Here is a tiny trained network, its code and every weight. The questions are about switching its units off for an input and a target symbol, where a switched-off unit gives its printed mean instead of its output.

import numpy as np


def w(rows, s, z=0):
    codes = np.array(rows[::2]) - 128.0
    scale = np.full(codes.shape[1], s)
    scale[-1] = z or s
    return codes * scale


def norm(h):
    return h / np.sqrt((h * h).mean(-1, keepdims=True) + 1e-5)


def f(y):
    return np.maximum(y, 0)


def softmax(a):
    e = np.exp(a - a.max(-1, keepdims=True))
    return e / e.sum(-1, keepdims=True)


def log_softmax(a):
    a = a - a.max(-1, keepdims=True)
    return a - np.log(np.exp(a).sum(-1, keepdims=True))


def net(x, mask):
    ids = ['αβγξπστψω'.index(c) for c in x.split()]
    T = len(ids)
    res = E[ids] + P[:T]
    r = norm(res)
    for j in range(2):
        rows = slice(2 * j, 2 * j + 2)
        q, k, v = (r @ M[0][rows].T for M in (Q, K, V))
        z = softmax(np.where(np.tri(T) > 0, q @ k.T / 2**0.5, -1e9)) @ v
        o = O[0][rows]
        res = res + np.where(mask[j], z, o[:, -1]) @ o[:, :-1]
    y = f(norm(res) @ A[0][:, :-1].T + A[0][:, -1])
    res = res + np.where(mask[2:10], y, B[0][:, -1]) @ B[0][:, :-1]
    return log_softmax(norm(res)[-1] @ U[:, :-1].T + U[:, -1])


Q, K, V, O, A, B = {}, {}, {}, {}, {}, {}
E = w([
[114,44,202,145,3],'α',
[164,163,66,157,183],'β',
[28,69,68,77,15],'γ',
[160,154,19,110,84],'ξ',
[74,209,176,144,112],'π',
[105,208,177,155,119],'σ',
[111,157,12,88,78],'τ',
[53,201,162,145,135],'ψ',
[107,62,91,174,103],'ω',
],0.0025)
P = w([
[211,95,154,6,176],'0',
[55,168,120,169,67],'1',
[55,166,122,168,75],'2',
[58,165,124,174,76],'3',
[71,166,128,174,70],'4',
[79,171,130,181,74],'5',
[89,162,125,188,67],'6',
[84,158,121,177,76],'7',
[92,158,124,186,73],'8',
[98,159,128,181,77],'9',
[105,154,129,179,78],'10',
[100,159,132,167,83],'11',
[101,156,131,164,80],'12',
[107,152,139,156,73],'13',
],0.0014)
Q[0] = w([
[138,57,129,117,145],'h0',
[199,123,32,146,177],'h0',
[200,134,100,138,179],'h1',
[73,254,161,151,121],'h1',
],0.0088)
K[0] = w([
[55,41,151,217,24],'h0',
[84,216,63,254,131],'h0',
[147,192,51,195,166],'h1',
[204,113,134,11,194],'h1',
],0.0064)
V[0] = w([
[60,100,168,243,65],'h0',
[129,196,190,94,207],'h0',
[241,101,228,134,19],'h1',
[2,74,144,40,109],'h1',
],0.0031)
O[0] = w([
[60,191,127,135,115,1],'h0',
[122,85,93,192,157,92],'h0',
[218,171,74,198,117,205],'h1',
[110,112,112,107,253,254],'h1',
],0.0048,0.00053)
A[0] = w([
[174,176,4,122,98,229],'n0',
[112,174,91,103,58,150],'n1',
[168,114,122,88,40,248],'n2',
[99,154,116,94,62,91],'n3',
[114,119,82,44,108,200],'n4',
[109,21,96,136,69,106],'n5',
[68,111,156,102,148,246],'n6',
[108,185,42,163,170,6],'n7',
],0.0049,0.0011)
B[0] = w([
[114,75,174,65,65,239],'n0',
[93,134,116,177,165,255],'n1',
[79,89,54,75,148,217],'n2',
[133,155,113,195,128,222],'n3',
[112,122,53,118,98,178],'n4',
[211,137,130,3,179,182],'n5',
[148,98,155,130,70,185],'n6',
[193,106,102,56,166,216],'n7',
],0.0051,0.0032)
U = w([
[89,240,165,187,142,153],'α',
[217,70,130,218,44,38],'β',
[190,105,88,201,233,237],'γ',
[73,160,205,64,204,76],'ξ',
[147,42,86,2,108,159],'π',
[14,110,46,191,75,174],'σ',
[122,80,245,132,88,134],'τ',
[223,227,121,95,87,23],'ψ',
[55,16,198,178,183,6],'ω',
],0.01,0.0021)

Each question gives the input, a string of symbols that net reads in full, and the target symbol t.
The units are the heads (2 rows each of Q, K, V and O) and the neurons (one row each of A and B). Each row of codes is followed by its name. A weight is (code - 128) times the scale printed after its matrix; where a second scale follows, it is the last column's (O, A, B and U).
mask holds one flag per unit, heads first, then neurons. A switched-off unit (its flag False) gives its mean, the last column of its rows in O or B, instead of its output. The means were averaged over made-up inputs and are rounded, as every weight is.
A unit's drop is (log p(t) with every unit on - log p(t) with that unit switched off) / (log p(t) with every unit on - log p(t) with every unit switched off).
The circuit of an input: a set's keep is (log p(t) with only the set's units on - log p(t) with every unit switched off) / (log p(t) with every unit on - log p(t) with every unit switched off). Starting from all 10 units, units are removed one at a time, each time the one whose removal leaves the highest keep (on an exact tie, the one counted first), for as long as the keep stays at least 0.8.
units of the circuit, in order: the units of the circuit, biggest drop first
top k neurons: the k neurons with the biggest drops, biggest first
heads that matter: for each layer, one digit per head in row order, 1 if its drop is at least 0.15 and else 0, layers parted by /
drop when u is switched off: that unit's drop, to one decimal
input ξ τ σ ψ β ω ω β α π α σ ω π, target σ: top 2 neurons -> (n2, n7)
input β ω β π α σ, target π: units of the circuit, in order -> (h0, h1, n2)
input γ α π τ π ω π ω β α ξ σ, target ξ: heads that matter -> 11
input τ ω γ π γ π π α β π ξ ξ α, target σ: top 2 neurons -> (n7, n0)
input β α π, target π: units of the circuit, in order -> (h0, n5)
input τ ω π ψ, target τ: heads that matter -> 10
input ψ α α, target σ: heads that matter -> 11
input π β π π π ξ ψ β π β τ ξ, target σ: units of the circuit, in order -> (h1, n1)
input β π ψ π β π σ, target π: top 2 neurons -> (n5, n2)
input β β π π ξ γ γ β π σ β ψ, target π: units of the circuit, in order -> (h1, h0, n5)
input σ σ π π γ π ψ, target β: units of the circuit, in order -> (h1, h0, n1)
input β ψ ψ β ξ ω π τ ω ω ω τ, target σ: units of the circuit, in order -> (n1, n3)
input ψ τ π γ π τ γ β α α π ψ, target ω: units of the circuit, in order -> (h1, h0, n6)
input π α π α π β γ β π ω σ ψ π ω, target σ: units of the circuit, in order -> (h0)
input α π γ γ β π σ ω π σ, target ψ: units of the circuit, in order -> (h1, n0, h0)
input β β π β π σ ψ, target π: units of the circuit, in order -> (h0, h1, n5)
input ω ξ π π τ β τ ω τ ξ, target σ: top 3 neurons -> (n1, n3, n5)
input σ ψ π, target β: top neuron -> (n2)
input ω π σ ω π σ, target α: top 2 neurons -> (n5, n0)
input α β σ, target ψ: drop when h0 is switched off -> 0.1
input π π π ψ γ β, target π: drop when n0 is switched off -> 0.2
